Here is a tiny trained network, its code and every weight. The questions are about switching its units off for an input and a class, where a switched-off unit gives its printed mean instead of its output.

import numpy as np


def w(rows, s, z=0):
    codes = np.array(rows[::2]) - 128.0
    scale = np.full(codes.shape[1], s)
    scale[-1] = z or s
    return codes * scale


def norm(h):
    return h / np.sqrt((h * h).mean(-1, keepdims=True) + 1e-5)


def f(y):
    return y / 2 * (1 + np.tanh(0.7978845608 * (y + 0.044715 * y**3)))


def log_softmax(a):
    a = a - a.max(-1, keepdims=True)
    return a - np.log(np.exp(a).sum(-1, keepdims=True))


def net(x, mask):
    res = np.array(x, float).reshape(1, 6) / 4 @ E
    u = 0
    for l in range(2):
        y = f(norm(res) @ A[l][:, :-1].T + A[l][:, -1])
        res = res + np.where(mask[u : u + 7], y, B[l][:, -1]) @ B[l][:, :-1]
        u += 7
    return log_softmax(norm(res)[-1] @ U[:, :-1].T + U[:, -1])


A, B = {}, {}
E = w([
[46,173,147,129,180,127,141,64,93,115,112],'x0',
[169,202,126,121,102,86,117,116,154,9,105],'x1',
[72,100,68,139,206,126,89,167,190,89,163],'x2',
[175,191,149,190,186,65,50,130,143,203,107],'x3',
[149,109,149,85,154,170,58,103,105,119,137],'x4',
[134,160,57,93,141,156,122,180,81,138,64],'x5',
],0.0011)
A[0] = w([
[3,185,128,117,182,105,145,23,66,131,99,7],'L0N1',
[144,145,124,190,158,60,52,107,134,193,73,53],'L0N2',
[80,69,96,97,80,183,184,136,102,69,155,127],'L0N3',
[110,50,122,113,143,151,112,177,111,195,144,248],'L0N4',
[164,178,168,101,126,74,97,170,114,7,120,226],'L0N5',
[136,88,233,176,128,123,155,40,225,116,204,39],'L0N6',
[194,138,194,90,45,121,176,91,65,175,81,131],'L0N7',
],0.0024,0.0013)
B[0] = w([
[195,104,147,176,109,172,109,194,141,89,143,157],'L0N1',
[150,158,172,46,146,156,190,165,131,107,192,163],'L0N2',
[176,177,172,106,180,99,124,146,145,155,153,230],'L0N3',
[151,143,102,147,103,133,99,76,161,88,126,254],'L0N4',
[119,125,92,147,103,161,112,56,155,180,125,246],'L0N5',
[95,147,56,101,96,67,65,191,3,113,146,168],'L0N6',
[111,76,110,124,178,104,94,146,173,90,116,190],'L0N7',
],0.0032,0.0013)
A[1] = w([
[22,175,202,196,204,168,157,87,42,69,79,99],'L1N1',
[87,62,106,45,68,179,208,122,112,48,156,101],'L1N2',
[84,31,138,140,162,173,149,169,79,253,150,50],'L1N3',
[175,168,126,166,169,68,60,128,151,172,129,173],'L1N4',
[79,150,102,214,92,50,250,190,146,149,93,8],'L1N5',
[144,175,41,90,150,187,136,185,86,150,22,63],'L1N6',
[174,100,227,102,63,82,161,87,46,161,18,30],'L1N7',
],0.0028,0.0012)
B[1] = w([
[206,65,86,102,56,102,127,171,177,185,131,177],'L1N1',
[128,212,197,180,187,110,148,175,96,212,104,209],'L1N2',
[151,239,108,131,70,86,126,66,167,21,75,171],'L1N3',
[84,130,172,115,136,169,218,160,88,134,103,254],'L1N4',
[168,89,168,50,171,219,3,66,81,125,138,148],'L1N5',
[81,97,188,165,84,29,103,114,83,106,233,183],'L1N6',
[31,126,28,155,224,165,102,178,203,93,212,131],'L1N7',
],0.0033,0.0012)
U = w([
[141,244,230,117,199,131,230,193,114,193,143,158],'0',
[67,118,123,158,61,1,80,142,21,97,204,153],'1',
[143,226,71,153,53,128,138,15,190,64,40,139],'2',
[42,57,38,141,230,162,119,176,219,99,141,137],'3',
[169,69,159,69,155,226,30,61,72,145,120,143],'4',
[241,32,109,157,32,141,152,208,174,165,114,135],'5',
[93,45,115,115,117,153,237,104,67,135,58,5],'6',
],0.0057,0.0029)

Each question gives the input, the list of numbers given to net, and the class t.
The units are the neurons (one row each of A and B). Each row of codes is followed by its name. A weight is (code - 128) times the scale printed after its matrix; where a second scale follows, it is the last column's (A, B and U).
mask holds one flag per neuron, layer by layer. A switched-off neuron (its flag False) gives its mean, the last column of its row in B, instead of its output. The means were averaged over made-up inputs and are rounded, as every weight is.
A unit's drop is (log p(t) with every unit on - log p(t) with that unit switched off) / (log p(t) with every unit on - log p(t) with every unit switched off).
The circuit of an input: a set's keep is (log p(t) with only the set's units on - log p(t) with every unit switched off) / (log p(t) with every unit on - log p(t) with every unit switched off). Starting from the 12 units with the biggest drops (on a tie, the unit counted first), units are removed one at a time, each time the one whose removal leaves the highest keep (on an exact tie, the one counted first), for as long as the keep stays at least 0.8.
units of the circuit, in order: the units of the circuit, biggest drop first
unit that matters most: the unit with the biggest drop
k most important neurons: the k neurons with the biggest drops, biggest first
top k neurons in layer l: the k neurons of layer l with the biggest drops, biggest first
input [3,-3,2,2,-4,2], class 4: top neuron in layer 1	(L1N5)
input [8,-8,3,-4,-4,7], class 2: 2 most important neurons	(L1N3, L0N6)
input [7,-2,-8,-4,1,5], class 3: top 2 neurons in layer 0	(L0N6, L0N2)
input [-6,7,-8,-4,-5,-4], class 3: 3 most important neurons	(L1N7, L0N4, L1N3)
input [4,0,7,2,8,8], class 1: 3 most important neurons	(L1N6, L0N7, L1N5)
input [3,5,-8,-2,3,-3], class 3: 2 most important neurons	(L1N7, L0N4)
input [1,-6,8,1,5,-8], class 1: top 3 neurons in layer 0	(L0N6, L0N7, L0N5)
input [4,-2,7,-8,3,6], class 0: 3 most important neurons	(L1N2, L0N7, L0N6)
input [-5,1,-7,5,0,-4], class 3: 3 most important neurons	(L1N7, L0N3, L1N2)
input [7,3,3,-2,5,-6], class 5: top 3 neurons in layer 0	(L0N1, L0N4, L0N7)
input [-7,-7,-5,2,2,-5], class 2: units of the circuit, in order	(L1N3, L0N1)
input [4,-8,8,-3,7,-7], class 2: 2 most important neurons	(L1N3, L0N7)
input [4,-8,7,-3,-7,-1], class 2: 3 most important neurons	(L1N3, L0N7, L1N7)
input [4,8,-1,8,0,2], class 0: unit that matters most	L1N4
input [-7,-6,6,2,-2,-8], class 1: units of the circuit, in order	(L0N6, L1N3)
input [-1,-4,3,-4,5,5], class 1: top 2 neurons in layer 0	(L0N2, L0N5)
input [7,-6,5,7,5,-4], class 0: 2 most important neurons	(L1N5, L1N4)
input [2,-8,-4,-1,7,8], class 1: 2 most important neurons	(L1N6, L0N5)
input [7,0,-4,5,3,3], class 5: top 3 neurons in layer 1	(L1N1, L1N2, L1N5)
input [2,-3,-2,-3,-7,-4], class 4: most important neuron	(L1N5)
input [1,-4,4,-4,5,-6], class 1: top 2 neurons in layer 1	(L1N5, L1N7)
input [8,7,5,0,-7,4], class 5: top 2 neurons in layer 1	(L1N1, L1N3)
